Each row of numbers belongs to one of the things below and depends on some of the facts about them. Some rows are named. Which thing is each other row?

Some rows with their names:
[  1  -7  -2  -5   1   4   5  -4   1   0   0   1  15 -10   2   2   2  -1
 -17  -5   4  -9  -8  -3 -15   9  -1  10   5   0   5   9   1  -6   4   8
   2   5   8  10 -23   8   6   7   7] -> Q_116
[  6 -23 -16  -7   2  11  -3   1  10  -1  -7   1  10 -14  -4   4  13   5
 -17  -6   5  -6   4  -5  -8  -7   1   4  13  -9   5   0   1  12  -5  11
  -1  -5  20   9 -14   8   1  -1  -7] -> Q_650
[-10  40 -21  19  25  -6   7  10 -15 -17   6   0 -19  34   1  24  19  14
   3  22  13 -17  14  50 -20  17 -21   3  11  -2  18  -2  -9  28  -8  22
   9 -49 -49  36  -7 -24 -16   7   3] -> Q_711
[  0   0  -2   5  10  -2  -1   0 -13   0  -1   7  -8  -3  -1  -7   9   9
  17  -6   5   6   9   5  -8   4  -8 -11  -1   2   3 -17  -1   2   2   9
   8   7 -26  -4  13 -14   0  -2  -4] -> Q_244
[  0  -3   8   7   1   0   7  -5   1   0   7   2  -5   4   6   5  -5  -1
  -3   6   2   0   0   1  18  -6  -2   5  -4   3  -3  12   3 -10   3 -19
  -3   9 -16   0   1   1   6  10   4] -> Q_151
[  3 -15 -14  -2   2  10  -6   1  -1  -1  -6   2   1  -8  -5   1  10   6
  -4  -5   4   4   9  -7  -9  -7  -3  -7  15  -7   6 -12   0   9  -3   7
   0  -4   1   5  -3   0  -2   0  -8] -> Q_157
[  5   9  12  -4  -9   3   5   8  12  -5   7  -2 -27   3   2  -8 -14   5
  -3  -1 -10   1 -10  14  50  -4  12   9  11  10  -8   7  -2  -9   2 -22
 -12  -6 -19   5  12  14  -5  16   1] -> Q_625
[  1  -1  -2   4  -1  -8   6   3   9   0   2   2   1   6   7   1   1   2
  -4   4   1  -9  -3   4  12  -7  -1   7 -16  -7  -4  21   3  -3  -4 -14
  -1  11  18  -4  12   1   4  -5   0] -> Q_577
[  4  -8   5   2   1   2   9  -4  13  -1   5   0   3  -1   6   8  -2  -2
 -18   6   3 -10  -5   0  13  -6   0  13  -2  -2  -3  26   4  -8   1 -15
  -3   9   3   4 -12  10   8   6   6] -> Q_103
[ -5   2 -20   6  -6  -4  -4   6 -19  -1  -4   4   0   6  -5  -3   4   1
  17  -4   0   7   8 -13 -13  -7  -1 -17   8 -11   9 -21   2  -1  -4  -4
  -5  -1   0  -6  25  -8  -1   0  -8] -> Q_271
[  1 -13 -19  -1  -5   0  -8  12  -3   3  -4  -2   7  -3 -10   5   6  10
   5  -7   1  -1   5  -6 -12  -1   9  -8   1  -7   4  -7  -5  18  -2  -4
  -4 -10  28  -4   4  -2  -7   5  -9] -> Q_963
[  0  22   5   3  -8 -10   2   8   3  -6   2   3 -30  16   5 -18  -8   3
  14   4  -9   7 -11  17  42  -6   8  -7  -7   2  -6  -3   3 -16  -6 -20
 -10  -5 -17  -2  41   6  -9  -3  -6] -> Q_637
[  3 -10   7  -3   4   3   8  -8  10  -2   3   2   3  -1  11   6   1  -3
 -22   8   4 -10  -3   3  21  -9  -1  15  -5   0  -3  24   6 -12  -1 -12
  -1  11   2   2 -12  10   6   1   3] -> Q_465
[  2  -3  -6  -1   2  -7  -3  10  -4   4  -2   0   7  -1  -5   0   5  12
   7  -8   3  -7   0   6 -14  12   7  -3 -15   0   2   3  -5  13   1   4
   7  -2  24  -6   5  -6  -2   0  -2] -> Q_845
[  0 -11 -12   3   3   5  -5   1 -12  -1  -5   6  -7  -2  -6  -3  10   6
  12  -5   3  10  13  -8  -8  -9  -5 -16  14  -5   6 -25   0   7  -1   5
   0  -2 -18  -2  11  -8  -3   2 -11] -> Q_604
[ -2   6  -1   7   3  -1   4   3 -19   2   6   2  -6  -1  -5  -2  -4   4
  16 -10   0   2   4  -8  -7   9  -3  -9  12   6   3 -13  -3   0   9   0
   4   6 -25  -4   6 -12   3  14   5] -> Q_685
[-10  18 -28   2  22 -10   1  19   9 -15   1 -14  13  31   0  40  23   8
 -20  15   5 -36   2  63 -45  23 -11  28   1  -3  13  25 -20  48  -9  25
   9 -59  39  46 -40  -5 -16 -12  12] -> Q_436
[  2 -21 -12  -7  -2  12   1  -5  -1  -2  -8   2  15  -9   0   4   9  -3
 -26  -1   3  -5  -2 -13 -16  -7  -1   4  17  -8   8   2   5  -4  -3   3
  -5  -2  14  10 -21  14   2   2  -3] -> Q_823
[  8   4  12  -6   1   1   1   5  19  -8   0   1 -28   1   7 -13  -1  10
  -2   3  -5   5  -9  27  49  -8   7   6  -2   4  -8   5   1  -6  -4  -9
  -7  -9 -17   6  18  12  -9   1  -8] -> Q_211

How the things are related:
Δ: belongs to class; ρ: refers to; Φ: is of sort
[Q_151 Q_990 Q_217 Q_465 Q_839 Q_621 Q_498 Q_706 Q_369 Q_219 Q_170 Q_273 Q_788 Q_447 Q_818 Q_653 Q_869 Q_624 Q_103 Q_364 Q_766 Q_577 Q_266 Q_61 Q_380 Q_899 Q_817 Q_645 Q_26] Δ bogem
[Q_924 Q_629 Q_73 Q_681 Q_184 Q_510 Q_718 Q_995 Q_845 Q_294 Q_227 Q_805 Q_489 Q_323 Q_685 Q_962 Q_704 Q_116 Q_501 Q_744 Q_934 Q_747 Q_158 Q_359 Q_556 Q_711 Q_244 Q_835 Q_70 Q_412 Q_907 Q_792 Q_223 Q_837 Q_647 Q_75 Q_349 Q_502 Q_496 Q_90 Q_887 Q_262 Q_665] Δ buplezem
[Q_243 Q_761 Q_700 Q_171 Q_963 Q_808 Q_271 Q_958 Q_823 Q_604 Q_650 Q_22 Q_157 Q_725 Q_862 Q_289 Q_495] Δ stotum
[Q_669 Q_284 Q_768 Q_714 Q_268 Q_313 Q_790 Q_871 Q_500 Q_436 Q_39 Q_260 Q_605] Δ bredro
[Q_199 Q_696 Q_155 Q_353 Q_874 Q_720 Q_428 Q_578 Q_590 Q_351 Q_640 Q_760 Q_137] Δ daskos
[Q_865 Q_625 Q_996 Q_988 Q_928 Q_935 Q_573 Q_801 Q_893 Q_461 Q_637 Q_211 Q_88 Q_798] Δ delan
Q_217 ρ [Q_22 Q_70]
Q_924 ρ [Q_747]
Q_465 ρ [Q_428]
Q_73 ρ [Q_244 Q_681]
Q_199 ρ [Q_711]
Q_761 ρ [Q_90]
Q_865 ρ [Q_629]
Q_284 ρ [Q_323]
Q_995 ρ [Q_284]
Q_996 ρ [Q_61 Q_653]
Q_498 ρ [Q_489]
Q_155 ρ [Q_266]
Q_353 ρ [Q_604]
Q_489 ρ [Q_498]
Q_219 ρ [Q_792]
Q_323 ρ [Q_995 Q_284]
Q_313 ρ [Q_711]
Q_928 ρ [Q_899]
Q_935 ρ [Q_700]
Q_171 ρ [Q_75]
Q_447 ρ [Q_645]
Q_808 ρ [Q_637]
Q_818 ρ [Q_805]
Q_871 ρ [Q_621 Q_714]
Q_500 ρ [Q_489 Q_496]
Q_704 ρ [Q_907]
Q_653 ρ [Q_39]
Q_116 ρ [Q_958]
Q_869 ρ [Q_995 Q_718]
Q_801 ρ [Q_75 Q_170]
Q_501 ρ [Q_502]
Q_436 ρ [Q_711 Q_461]
Q_39 ρ [Q_605]
Q_934 ρ [Q_577 Q_184]
Q_103 ρ [Q_556]
Q_823 ρ [Q_805]
Q_577 ρ [Q_184 Q_766]
Q_711 ρ [Q_199]
Q_578 ρ [Q_489]
Q_61 ρ [Q_70]
Q_650 ρ [Q_294]
Q_22 ρ [Q_61 Q_605]
Q_223 ρ [Q_227]
Q_380 ρ [Q_273]
Q_837 ρ [Q_629]
Q_647 ρ [Q_590]
Q_349 ρ [Q_289]
Q_640 ρ [Q_624]
Q_289 ρ [Q_412]
Q_90 ρ [Q_798]
Q_798 ρ [Q_90]
Q_760 ρ [Q_685]
Q_887 ρ [Q_962]
Q_26 ρ [Q_271 Q_349]
Q_495 ρ [Q_380]
Q_665 ρ [Q_817]
Φ fode <- Q_151 Q_924 Q_669 Q_621 Q_700 Q_928 Q_720 Q_171 Q_653 Q_116 Q_501 Q_103 Q_266 Q_792 Q_75 Q_502 Q_262
Φ kesotros <- Q_990 Q_217 Q_865 Q_510 Q_268 Q_874 Q_935 Q_871 Q_604 Q_711 Q_61 Q_244 Q_650 Q_70 Q_412 Q_907 Q_837 Q_157 Q_349 Q_640 Q_211 Q_90 Q_495
Φ brader <- Q_465 Q_73 Q_839 Q_184 Q_768 Q_294 Q_219 Q_573 Q_818 Q_744 Q_934 Q_823 Q_556 Q_223 Q_380 Q_725 Q_496 Q_798 Q_26
Φ fizik <- Q_629 Q_625 Q_323 Q_685 Q_962 Q_500 Q_869 Q_958 Q_39 Q_747 Q_364 Q_461 Q_578 Q_835 Q_647 Q_899 Q_351 Q_289 Q_760 Q_645
Φ driplo <- Q_199 Q_696 Q_284 Q_718 Q_995 Q_996 Q_498 Q_155 Q_353 Q_489 Q_369 Q_313 Q_170 Q_273 Q_447 Q_790 Q_428 Q_808 Q_704 Q_801 Q_624 Q_271 Q_893 Q_766 Q_577 Q_158 Q_22 Q_637 Q_590 Q_817 Q_862 Q_887
Φ brevus <- Q_761 Q_681 Q_845 Q_706 Q_988 Q_227 Q_805 Q_714 Q_963 Q_436 Q_605 Q_665

Which thing is each row?
No name comes twice in this set of rows, the named rows included.
[  4 -15   3  -5   4   4   9  -6  13  -2   1   2   7  -1  12   7   3  -1
 -28   5   4 -14  -5   4  12 -10   1  19  -3  -3  -3  31   6  -9  -2 -11
  -1  14  10   6 -16  15   6   1   3] : Q_26
[  3  15   8  -1  -9  -1   5   6  15  -6   5  -1 -24   5   5 -13 -10   2
  -1   1  -9   3 -15  17  43  -3   8   7   2   4  -8   8   3 -12  -3 -16
 -11  -6 -13   8  19  13  -4   6  -1] : Q_88
[ -2  -3   2   0   5   0   3  -8 -12  -1  -2   4   6  -4   3  -1   4  -3
  -4   1   6  -4  -2  -5 -13   4  -6  -2   3   1   6  -3   4 -11   2   9
   4   5 -15  -1 -10   0   2   2   3] : Q_744
[  5   2  10  -8  -6   3   7   2  19  -8   3  -2 -14   0   9  -6  -9  -1
 -20   2  -5  -4 -19  19  41  -4  11  16   3   4  -7  18   4 -13  -3 -19
 -12  -7  -5  13   0  25  -3   8   2] : Q_928
[ -1  -2   0   1   2   1   4  -3  -8   0   1   4   6  -4   0   0   0  -1
  -3  -4   4  -2  -3  -7 -14  10  -3   1   5   1   5  -3   2  -7   4   7
   2   3 -14   3  -8  -1   6   6   5] : Q_262
[ -6   1  -6  -3   4  -9  -5  -2  -8  -1  -6  -2  14   5   1   1   7  -7
  11  -7  -6   1   1   5 -34   4  -7   0  -5  -1   1 -10  -3   4   0  12
   7   4  25   4  -2  -5   0 -22   6] : Q_790
[  1   5   3   8   1  -3   7   1   8   1   6   1  -5   3   3   4  -5  -1
   3   3   1  -2   0   0  16  -7  -3   6  -4  -1  -4  13   3  -1   0 -12
  -3  11  -5  -1   7  -2   6   5   4] : Q_788
[  5 -22 -21  -8  -7   3  -7  12   8   2  -6  -3  17  -8 -10   7   9  10
 -12 -10   1 -13   1   1 -13   0  11   4   3 -10   5   7  -4  21  -4  -2
  -3 -12  49   1  -9   6  -4   2  -7] : Q_761
[ -8  -7   2  -7  10   0  -1 -11 -15  -3  -6   2  13   4   5   6   8 -12
   2  -5  -3   4   2   1 -25   0  -9   0   7   4   2 -15  -2  -5   5   9
   7   5   0   7 -15   0   2 -14   6] : Q_768
[  3  16   6  -2  -9  -8   2   6  14  -5   1   0 -21  10   7 -15  -7   1
  -1   5  -7   1 -14  22  40  -5   9   3 -10   1  -6   9   5 -11  -8 -15
 -10 -10   3   3  28  14  -8  -3  -5] : Q_893
[ -1 -10 -16   2  -4   9   0   6 -12   0   1   0   2  -6  -7   5   1   3
   1 -11  -2  -1   6 -17  -8  -4   3  -4  28  -1   6 -14  -3   3   4  -3
  -6   1   1   2  -3   0   2  19   0] : Q_289
[  6  -6   5   2   8   0   4  -1  12   0   3   4  -9   2   5   2   3   8
   0   5   4  -1   6   9  21 -11  -2   3 -10   0  -6  12   1   6  -1  -6
   4   8  -8  -1   6  -4   2   0  -4] : Q_990
[  3   1   6   4   0   2   8   3   4   1  10  -1  -7   2   1   8  -8   4
   0   2   0  -4   2  -2  24  -5   1   7   4   4  -6  14  -1   0   5 -18
  -2  12 -11  -4  -1  -2   5  15   6] : Q_364

The same things again, as new rows of numbers:
Some rows with their names:
[ -1   5 -10  -1   2  -4 -12   2   0   6  -6   3   5   1   2  -3   0 -18
   7   3   0  -1 -11  -7  -1   0   0   4   1] -> Q_706
[ -2  -2  -9   2   0 -11   6  -2   3  -3  12  -7   1  10   2  -1  -3  -8
   8  -7  -5   9   6 -19  -1  -1   5 -12   6] -> Q_935
[ -1  10   4  11  29 -10   1  -6   3  -6  31   8   3  -7 -15  10  -3  10
   2 -10  16  22 -17  -4  -6  -3   5 -12  -5] -> Q_436
[  4  10   0  -2  45 -26  21   1   3 -10   9   4   7  13  14   1 -21   5
  -7 -12   1  -6  10  25  17  -3  -2   6  -9] -> Q_500
[  4   0  10   0 -11   8   3  -4  -1   4 -11   1 -13  -5  -6   1  -1  16
  -2   8  -3  -9   6   2   1   1   1   3  -1] -> Q_792
[ -2   3 -12  -3   9  -4 -14   2   2   6  -2   6   6   2   5  -2   3 -18
   2   5   0   0 -14 -10   1   0  -2   3  -1] -> Q_899
[  2   1 -18  -2  15  -8  -4  -4   4   3  12   6  -1   5  -6   2  -4   1
   5   4  -1   3 -10 -21   4  -2   4  -9  -2] -> Q_461
[ -4  -4   5  -3   4   6   4  -3   4   1  -1   7  -3  -1   4   3   6  17
 -15  10  -1  -5   3  -8   6   1  -4  -2  -3] -> Q_835
[ -4  31  12  29  22 -13 -20  -9   2 -12  52  18   4 -24 -15  19   1 -12
 -25 -20  37  40 -32 -11 -17   2   2  -7  -7] -> Q_199
[ -4  -3 -28 -15  -7  57   5  -5   7   2   5 -26   3  -3  -8   3  43  26
  -5 -19  19  39  24  64  -8   2 -12  22  -7] -> Q_995
[ -2  -2  -8   2  -1 -12   6  -1   2  -3  13  -8   2  10   2   0  -3  -8
   7  -8  -4  10   7 -19  -1  -2   5 -12   5] -> Q_865
[ -4  -5   6  -3   3   5   4  -3   4   1   0   7  -2  -1   4   3   6  17
 -16  10  -1  -4   3  -8   6   0  -4  -2  -3] -> Q_629
[ -6   3  -5   4  -2   4  10   6  -1  -2  -9  -2   7   0   0  -6   4 -10
  -2   5 -11   5   3  -8  -4  -2  -5 -13  12] -> Q_604
[ -3   3  -6   0  -1  12  -3   4  -5  -1 -14   2   9   0 -15  -5  -7  -4
   1   6  -7  -3   0   4  -3  -2  -5  -6   6] -> Q_243
[  3  19   3   1  34 -29   8   3   2 -13   7   7   9   9  32   0 -21 -15
 -27 -16   7 -13  11  31  19   2  -9  20  -9] -> Q_578
[-11  -1   3   6  -6  -9 -10   2   2  -4   6  -4   2  -2  20  -1   2 -15
   1  -8   5   2   6 -10  -1   6  -1  -1   8] -> Q_640
[  7   4  -2   1  -7  -1  -4   1  -5   6  -3  -5   2   0  -3  -2  -4 -21
  11  -3   7  -2 -12  10  -5  -1   0   8  -2] -> Q_219
[ 17 -69  34 -19 -41 -21  -1  11 -11 -16  28  -3   3  18   7   1  -7  16
   3 -11 -14 -22 -11 -17  -2  -2  29  -7 -13] -> Q_798
[  5   7  -7   1  -5  -2 -14   2  -3   8 -11   0  -3  -2  -5  -3  -4 -17
  15   2  -1  -3 -11   0  -4   0   2   9   0] -> Q_151

Which thing is each row?
No name comes twice in this set of rows, the named rows included.
[  5   6  -5   1  -8  -1  -7   0  -4  10 -10  -4  -1  -2  -4  -4  -5 -22
  17   3   4  -7 -13   1  -4  -1  -1   5   1] : Q_839
[ -2  -6   8  -4   5   5   6  -2   3  -4   6   6   1   0   5   4   8  18
 -22   4   2   0   4   2   6   0  -3   1  -6] : Q_647
[ -6  -1  -6  -1   8  -3 -20   0   4   3   3   7  -1  -5  15   0   1  -5
  -1   3   7  -7  -8 -10   6   6  -2   2   0] : Q_351
[ -7  -7 -37 -20   3  65   5  -6   9   3  11 -27   9  -2  -5   4  52  29
 -11 -19  25  46  21  71  -6   2 -17  22 -10] : Q_323
[ -4  -5 -41 -15  14  47   1  -3   7   4  11 -30   5   0 -12   1  35  22
  25 -24  20  43  16  64  -8   1  -6  15  -5] : Q_284
[ -7  -5   1   3  10 -11   8   1   3  -3   8  -7   1   4   5   0  -2   3
  16  -6  -3   7   8 -11  -1   0   4 -13   7] : Q_871
[ -6  -3  -3  -1   9  -2  -8  -3  -1   3  -5  -2   1   3 -12  -1 -14   8
  25   1  -1  -7   4  -7   1   0   4  -8   5] : Q_260
[  4  -1 -16  -2   6  -6  -2  -4   2   4   5   1  -3   6  -6  -1  -7   1
  12   3  -3  -1  -5 -17   3  -2   5  -6   0] : Q_988
[  2  -2 -18  -4  13  -7  -4  -4   4   4   9   4  -1   8  -3   0  -4   2
   6   4  -3  -1  -7 -19   6  -2   4  -8  -2] : Q_625
[ -5  -2   1   2  -6 -10  -3   6   0  -5   7  -6  11   6  12  -2   5 -26
  -2 -10  -2  11   0  -7  -6   0   2   0   4] : Q_61
[ 1  2 -9 -2  6  7  5  4 -2  0 -7  5  6 -2 -6 -4  2  0 -3  8 -6  0 -7  4
  0 -3 -4 -6  2] : Q_963
[ -9   1  -1   2  -6   1 -26  -1  -2   2  -7   0   2  -4   3  -2 -10 -10
  10   0   6 -11   2  -8   1   7  -1   3   5] : Q_137
[  7   3  -4   0  -4  11   9   3  -7   4 -12  -1   0  -4 -13  -5  -3  -4
   7   7  -3  -6  -9  12  -3  -3  -5  -5   3] : Q_725

